Below are the code and all the weights of a small trained network. Each question names an input and a class and asks about switching units off, where a switched-off unit gives its printed mean instead of its output.

import numpy as np


def w(rows, s, z=0):
    codes = np.array(rows[::2]) - 128.0
    scale = np.full(codes.shape[1], s)
    scale[-1] = z or s
    return codes * scale


def norm(h):
    return h / np.sqrt((h * h).mean(-1, keepdims=True) + 1e-5)


def f(y):
    return np.maximum(y, 0)


def log_softmax(a):
    a = a - a.max(-1, keepdims=True)
    return a - np.log(np.exp(a).sum(-1, keepdims=True))


def net(x, mask):
    res = np.array(x, float).reshape(1, 8) / 4 @ E
    u = 0
    for l in range(4):
        y = f(norm(res) @ A[l][:, :-1].T + A[l][:, -1])
        res = res + np.where(mask[u : u + 4], y, B[l][:, -1]) @ B[l][:, :-1]
        u += 4
    return log_softmax(norm(res)[-1] @ U[:, :-1].T + U[:, -1])


A, B = {}, {}
E = w([
[128,138,130,127,134],'x0',
[220,122,254,26,125],'x1',
[89,133,85,14,134],'x2',
[160,134,175,246,124],'x3',
[131,146,130,129,137],'x4',
[129,104,121,125,119],'x5',
[123,129,133,133,137],'x6',
[126,139,133,128,131],'x7',
],0.006)
A[0] = w([
[228,105,198,44,152,151],'L0N1',
[250,111,168,1,160,105],'L0N2',
[118,135,136,118,134,3],'L0N3',
[4,116,24,88,105,216],'L0N4',
],0.0045,0.0016)
B[0] = w([
[71,128,162,210,26,220],'L0N1',
[35,104,153,189,115,226],'L0N2',
[147,118,125,109,108,128],'L0N3',
[253,96,153,146,166,255],'L0N4',
],0.0065,0.0047)
A[1] = w([
[236,65,93,122,98,3],'L1N1',
[178,113,82,160,108,154],'L1N2',
[205,78,78,206,184,232],'L1N3',
[95,131,2,89,184,247],'L1N4',
],0.0062,0.00048)
B[1] = w([
[117,174,160,114,210,178],'L1N1',
[70,167,173,85,174,184],'L1N2',
[48,246,204,25,136,254],'L1N3',
[254,68,152,117,194,196],'L1N4',
],0.0052,0.0057)
A[2] = w([
[78,3,166,44,49,7],'L2N1',
[124,172,169,163,115,234],'L2N2',
[168,129,193,193,96,219],'L2N3',
[76,142,65,223,192,146],'L2N4',
],0.0057,0.0013)
B[2] = w([
[54,253,119,200,191,217],'L2N1',
[99,70,76,111,81,252],'L2N2',
[135,70,5,130,83,248],'L2N3',
[56,129,173,59,116,205],'L2N4',
],0.0056,0.0038)
A[3] = w([
[144,147,160,197,129,85],'L3N1',
[93,134,63,127,97,86],'L3N2',
[194,115,195,156,81,105],'L3N3',
[253,135,172,156,127,6],'L3N4',
],0.0072,0.0021)
B[3] = w([
[165,96,124,134,94,240],'L3N1',
[104,179,123,78,109,224],'L3N2',
[181,74,1,138,165,248],'L3N3',
[164,131,105,21,173,177],'L3N4',
],0.0069,0.0017)
U = w([
[92,181,156,61,150,66],'0',
[96,137,135,210,67,77],'1',
[252,66,90,114,142,250],'2',
],0.012,0.0027)

Each question gives the input, the list of numbers given to net, and the class t.
The units are the neurons (one row each of A and B). Each row of codes is followed by its name. A weight is (code - 128) times the scale printed after its matrix; where a second scale follows, it is the last column's (A, B and U).
mask holds one flag per neuron, layer by layer. A switched-off neuron (its flag False) gives its mean, the last column of its row in B, instead of its output. The means were averaged over made-up inputs and are rounded, as every weight is.
A unit's drop is (log p(t) with every unit on - log p(t) with that unit switched off) / (log p(t) with every unit on - log p(t) with every unit switched off).
The circuit of an input: a set's keep is (log p(t) with only the set's units on - log p(t) with every unit switched off) / (log p(t) with every unit on - log p(t) with every unit switched off). Starting from the 12 units with the biggest drops (on a tie, the unit counted first), units are removed one at a time, each time the one whose removal leaves the highest keep (on an exact tie, the one counted first), for as long as the keep stays at least 0.8.
units of the circuit, in order: the units of the circuit, biggest drop first
most important unit: the unit with the biggest drop
k most important neurons: the k neurons with the biggest drops, biggest first
k most important neurons of layer l: the k neurons of layer l with the biggest drops, biggest first
drop when u is switched off: that unit's drop, to one decimal
input [8,-7,1,6,-3,-4,2,-1], class 0: 4 most important neurons -> [L2N4 L0N1 L1N3 L0N2]
input [8,-1,6,-8,0,5,-6,-6], class 2: units of the circuit, in order -> [L1N4 L1N3]
input [2,0,2,-7,-3,-4,8,-8], class 2: most important neuron of layer 0 -> [L0N4]
input [-7,8,-7,-4,-2,0,4,2], class 1: units of the circuit, in order -> [L0N1 L0N2]
input [5,1,-6,7,-3,8,-6,6], class 2: 2 most important neurons -> [L0N2 L3N3]
input [-3,-8,5,-1,3,2,2,-2], class 2: units of the circuit, in order -> [L1N4 L0N4]
input [-2,-3,-6,-8,2,7,-6,-8], class 0: units of the circuit, in order -> [L1N3 L0N4]
input [-1,-3,-8,0,2,-6,-5,-6], class 0: units of the circuit, in order -> [L0N1 L1N3 L0N2]
input [-7,0,7,-5,6,-3,7,4], class 2: 2 most important neurons of layer 0 -> [L0N4 L0N1]
input [-8,-1,-5,0,3,-8,2,1], class 0: units of the circuit, in order -> [L0N1 L1N3]
input [-3,5,-4,-1,7,-3,-5,6], class 1: 2 most important neurons -> [L0N1 L0N4]
input [5,-1,-7,-1,-1,2,-1,-1], class 0: 4 most important neurons -> [L0N1 L0N2 L1N4 L1N3]
input [-8,-8,-3,-5,2,5,-8,-4], class 0: 2 most important neurons -> [L1N3 L2N4]
input [-4,-8,-5,0,0,2,3,5], class 0: most important neuron of layer 1 -> [L1N3]
input [6,5,8,6,1,-3,-5,5], class 1: 2 most important neurons -> [L0N1 L1N3]
input [-6,-8,7,-6,3,-2,1,-1], class 2: 2 most important neurons -> [L1N4 L0N4]
input [3,-7,-2,-4,1,-7,4,-5], class 0: 2 most important neurons -> [L1N3 L2N4]
input [4,-2,6,8,7,5,-6,-6], class 0: 2 most important neurons -> [L0N1 L0N2]
input [-2,2,-6,2,-2,5,-1,6], class 2: 2 most important neurons -> [L0N2 L3N3]
input [-4,1,-8,3,-1,-8,1,7], class 2: most important unit -> L0N2
input [-8,8,2,2,-8,2,-6,6], class 1: 2 most important neurons of layer 0 -> [L0N2 L0N4]
input [-5,-1,5,-5,7,6,-7,-6], class 2: drop when L1N3 is switched off -> 0.2
input [-2,4,-2,-2,-5,3,2,0], class 1: drop when L0N2 is switched off -> 0.0
input [5,4,-4,7,-6,-5,-3,4], class 2: drop when L3N3 is switched off -> 0.1
